Below are the code and all the weights of a small trained network. Each question names an input and a class and asks about switching units off, where a switched-off unit gives its printed mean instead of its output.

import numpy as np


def w(rows, s, z=0):
    codes = np.array(rows[::2]) - 128.0
    scale = np.full(codes.shape[1], s)
    scale[-1] = z or s
    return codes * scale


def norm(h):
    return h / np.sqrt((h * h).mean(-1, keepdims=True) + 1e-5)


def f(y):
    return np.maximum(y, 0)


def log_softmax(a):
    a = a - a.max(-1, keepdims=True)
    return a - np.log(np.exp(a).sum(-1, keepdims=True))


def net(x, mask):
    res = np.array(x, float).reshape(1, 5) / 4 @ E
    u = 0
    for l in range(3):
        y = f(norm(res) @ A[l][:, :-1].T + A[l][:, -1])
        res = res + np.where(mask[u : u + 5], y, B[l][:, -1]) @ B[l][:, :-1]
        u += 5
    return log_softmax(norm(res)[-1] @ U[:, :-1].T + U[:, -1])


A, B = {}, {}
E = w([
[146,117,127,89],'x0',
[152,98,1,44],'x1',
[244,95,173,105],'x2',
[183,240,118,99],'x3',
[240,107,109,224],'x4',
],0.0073)
A[0] = w([
[98,59,22,188,168],'0.n1',
[147,253,95,216,63],'0.n2',
[115,133,37,76,70],'0.n3',
[238,150,126,169,19],'0.n4',
[195,112,82,216,5],'0.n5',
],0.014,0.0026)
B[0] = w([
[129,55,177,171,222],'0.n1',
[70,2,142,107,254],'0.n2',
[117,161,111,52,220],'0.n3',
[155,236,132,204,244],'0.n4',
[173,195,129,193,220],'0.n5',
],0.017,0.0068)
A[1] = w([
[101,50,87,183,72],'1.n1',
[87,136,250,146,144],'1.n2',
[200,154,163,150,14],'1.n3',
[130,123,224,104,69],'1.n4',
[204,98,90,173,4],'1.n5',
],0.016,0.0012)
B[1] = w([
[69,74,163,143,206],'1.n1',
[170,5,191,114,254],'1.n2',
[132,191,105,183,206],'1.n3',
[60,175,218,121,187],'1.n4',
[86,218,205,170,187],'1.n5',
],0.013,0.0089)
A[2] = w([
[113,91,197,109,145],'2.n1',
[64,144,65,5,143],'2.n2',
[114,189,76,93,109],'2.n3',
[126,168,114,135,3],'2.n4',
[165,189,198,73,75],'2.n5',
],0.017,0.0018)
B[2] = w([
[44,146,42,150,254],'2.n1',
[238,107,70,7,237],'2.n2',
[68,159,121,47,174],'2.n3',
[121,109,135,103,148],'2.n4',
[125,113,37,248,189],'2.n5',
],0.015,0.0092)
U = w([
[198,222,149,193,97],'0',
[167,152,64,5,5],'1',
[44,48,156,123,246],'2',
],0.013,0.0015)

Each question gives the input, the list of numbers given to net, and the class t.
The units are the neurons (one row each of A and B). Each row of codes is followed by its name. A weight is (code - 128) times the scale printed after its matrix; where a second scale follows, it is the last column's (A, B and U).
mask holds one flag per neuron, layer by layer. A switched-off neuron (its flag False) gives its mean, the last column of its row in B, instead of its output. The means were averaged over made-up inputs and are rounded, as every weight is.
A unit's drop is (log p(t) with every unit on - log p(t) with that unit switched off) / (log p(t) with every unit on - log p(t) with every unit switched off).
The circuit of an input: a set's keep is (log p(t) with only the set's units on - log p(t) with every unit switched off) / (log p(t) with every unit on - log p(t) with every unit switched off). Starting from the 12 units with the biggest drops (on a tie, the unit counted first), units are removed one at a time, each time the one whose removal leaves the highest keep (on an exact tie, the one counted first), for as long as the keep stays at least 0.8.
circuit, biggest first: the units of the circuit, biggest drop first
most important unit: the unit with the biggest drop
top k neurons: the k neurons with the biggest drops, biggest first
k most important neurons of layer l: the k neurons of layer l with the biggest drops, biggest first
drop of u: that unit's drop, to one decimal
input [8,7,6,-3,1], class 0: most important unit => 0.n2
input [1,5,-5,-6,-7], class 1: top 4 neurons => [0.n3 2.n2 0.n2 1.n2]
input [6,1,2,-6,-5], class 1: top 2 neurons => [0.n4 0.n5]
input [-7,-5,2,-4,3], class 0: top 2 neurons => [0.n2 0.n5]
input [-6,6,-8,8,5], class 2: top 2 neurons => [0.n2 0.n1]
input [6,6,5,7,2], class 0: top 2 neurons => [0.n4 2.n2]
input [2,-6,6,-2,-1], class 0: top 4 neurons => [0.n2 1.n3 0.n1 1.n1]
input [4,7,2,-7,8], class 0: top 2 neurons => [0.n2 0.n5]
input [8,-1,-6,-1,-3], class 1: top 2 neurons => [0.n2 2.n2]
input [-2,7,4,-8,4], class 0: 2 most important neurons of layer 1 => [1.n5 1.n2]
input [7,7,0,4,7], class 0: drop of 1.n3 => 0.0
input [4,-3,7,2,-3], class 0: drop of 0.n2 => 0.7
input [6,3,-3,-5,-8], class 1: drop of 2.n2 => 0.1
input [0,-6,5,-8,5], class 0: circuit, biggest first => [0.n2]
